Below is a small trained network, with its code and all its weights. Each question gives an input and a target symbol and asks what happens when units are switched off, that is, made to give their printed mean instead of their output.

import numpy as np


def w(rows, s, z=0):
    codes = np.array(rows[::2]) - 128.0
    scale = np.full(codes.shape[1], s)
    scale[-1] = z or s
    return codes * scale


def norm(h):
    return h / np.sqrt((h * h).mean(-1, keepdims=True) + 1e-5)


def f(y):
    return y / 2 * (1 + np.tanh(0.7978845608 * (y + 0.044715 * y**3)))


def softmax(a):
    e = np.exp(a - a.max(-1, keepdims=True))
    return e / e.sum(-1, keepdims=True)


def log_softmax(a):
    a = a - a.max(-1, keepdims=True)
    return a - np.log(np.exp(a).sum(-1, keepdims=True))


def net(x, mask):
    ids = ['εζλμξπτφω'.index(c) for c in x.split()]
    T = len(ids)
    res = E[ids] + P[:T]
    q, k, v = (norm(res) @ M[0].T for M in (Q, K, V))
    z = softmax(np.where(np.tri(T) > 0, q @ k.T / 2**0.5, -1e9)) @ v
    res = res + np.where(mask[0], z, O[0][:, -1]) @ O[0][:, :-1]
    y = f(norm(res) @ A[0][:, :-1].T + A[0][:, -1])
    res = res + np.where(mask[1:17], y, B[0][:, -1]) @ B[0][:, :-1]
    return log_softmax(norm(res)[-1] @ U[:, :-1].T + U[:, -1])


Q, K, V, O, A, B = {}, {}, {}, {}, {}, {}
E = w([
[101,160,130,62],'ε',
[83,148,70,206],'ζ',
[125,172,184,35],'λ',
[108,165,213,102],'μ',
[178,255,102,114],'ξ',
[113,176,168,37],'π',
[17,159,159,115],'τ',
[117,133,100,198],'φ',
[78,220,54,195],'ω',
],0.011)
P = w([
[149,79,91,129],'0',
[120,203,247,111],'1',
[82,154,73,57],'2',
[144,150,194,123],'3',
[86,153,73,61],'4',
[146,141,184,134],'5',
[89,155,64,66],'6',
[147,127,175,140],'7',
],0.012)
Q[0] = w([
[75,167,7,53],'h0',
[65,58,147,91],'h0',
],0.014)
K[0] = w([
[178,9,102,126],'h0',
[91,97,156,128],'h0',
],0.015)
V[0] = w([
[251,154,224,149],'h0',
[13,28,197,124],'h0',
],0.018)
O[0] = w([
[158,102,72,145,64],'h0',
[104,3,194,24,250],'h0',
],0.02,0.0019)
A[0] = w([
[96,56,4,102,61],'n0',
[141,140,22,136,132],'n1',
[55,107,101,214,5],'n2',
[222,67,178,150,84],'n3',
[127,132,86,134,105],'n4',
[143,196,147,182,53],'n5',
[135,192,122,157,143],'n6',
[202,197,170,202,44],'n7',
[71,113,198,215,177],'n8',
[136,146,110,119,143],'n9',
[91,128,86,173,136],'n10',
[102,105,186,139,108],'n11',
[94,115,110,160,137],'n12',
[184,3,235,190,153],'n13',
[83,79,101,66,150],'n14',
[117,164,142,144,104],'n15',
],0.016,0.003)
B[0] = w([
[209,171,142,212,164],'n0',
[176,140,67,81,181],'n1',
[64,67,169,97,140],'n2',
[105,197,207,122,175],'n3',
[139,130,116,110,131],'n4',
[102,100,180,157,184],'n5',
[100,100,137,144,188],'n6',
[68,122,97,180,194],'n7',
[226,158,156,92,148],'n8',
[124,113,116,115,145],'n9',
[99,137,133,94,147],'n10',
[156,106,111,157,168],'n11',
[110,125,136,108,123],'n12',
[184,99,127,253,225],'n13',
[105,117,68,89,255],'n14',
[118,109,148,154,147],'n15',
],0.034,0.0076)
U = w([
[91,151,29,26,179],'ε',
[128,27,189,51,3],'ζ',
[166,232,216,136,106],'λ',
[145,190,141,230,227],'μ',
[67,216,2,222,36],'ξ',
[169,233,196,28,149],'π',
[201,51,104,186,204],'τ',
[238,232,13,127,103],'φ',
[66,133,163,177,109],'ω',
],0.012,0.0036)

Each question gives the input, a string of symbols that net reads in full, and the target symbol t.
The units are the heads (2 rows each of Q, K, V and O) and the neurons (one row each of A and B). Each row of codes is followed by its name. A weight is (code - 128) times the scale printed after its matrix; where a second scale follows, it is the last column's (O, A, B and U).
mask holds one flag per unit, heads first, then neurons. A switched-off unit (its flag False) gives its mean, the last column of its rows in O or B, instead of its output. The means were averaged over made-up inputs and are rounded, as every weight is.
A unit's drop is (log p(t) with every unit on - log p(t) with that unit switched off) / (log p(t) with every unit on - log p(t) with every unit switched off).
The circuit of an input: a set's keep is (log p(t) with only the set's units on - log p(t) with every unit switched off) / (log p(t) with every unit on - log p(t) with every unit switched off). Starting from the 12 units with the biggest drops (on a tie, the unit counted first), units are removed one at a time, each time the one whose removal leaves the highest keep (on an exact tie, the one counted first), for as long as the keep stays at least 0.8.
circuit, biggest first: the units of the circuit, biggest drop first
unit that matters most: the unit with the biggest drop
top k neurons: the k neurons with the biggest drops, biggest first
drop when u is switched off: that unit's drop, to one decimal
input μ ω μ, target τ: top 3 neurons => n13, n0, n14
input π ε π π π π π λ, target λ: circuit, biggest first => n3, h0
input τ τ μ π τ τ, target τ: unit that matters most => n13
input π μ ζ ω, target ω: circuit, biggest first => n13, n5
input π ξ π π λ π π π, target ξ: circuit, biggest first => h0, n7
input π π π π π λ, target λ: circuit, biggest first => h0, n3
input ξ λ μ λ λ ξ π ζ, target ξ: top 2 neurons => n1, n13
input π ε π ζ, target ζ: circuit, biggest first => h0, n2
input λ ε τ ε λ λ ξ, target φ: circuit, biggest first => h0, n1
input λ λ φ τ, target τ: circuit, biggest first => n13, h0
input ζ λ ω λ, target ω: circuit, biggest first => h0, n5, n13
input ω ε ε, target μ: top 2 neurons => n14, n5
input μ π ω π π λ λ λ, target ω: circuit, biggest first => h0, n13, n1
input λ τ φ, target φ: unit that matters most => n0
input π π ω, target ε: top 2 neurons => n13, n1
input π ε π λ π μ ζ, target ε: top 2 neurons => n2, n13
input ε π π ε, target ε: top 2 neurons => n13, n0
input π π λ φ, target φ: top 2 neurons => n1, n5
input λ π π ε ε φ ζ, target φ: top 2 neurons => n0, n1
input π τ ε, target ε: circuit, biggest first => n13
input τ μ π φ π ω, target ω: drop when h0 is switched off => 0.5
input π μ μ, target ε: drop when n13 is switched off => 0.8
input λ φ ζ ζ, target ζ: drop when n7 is switched off => -0.1
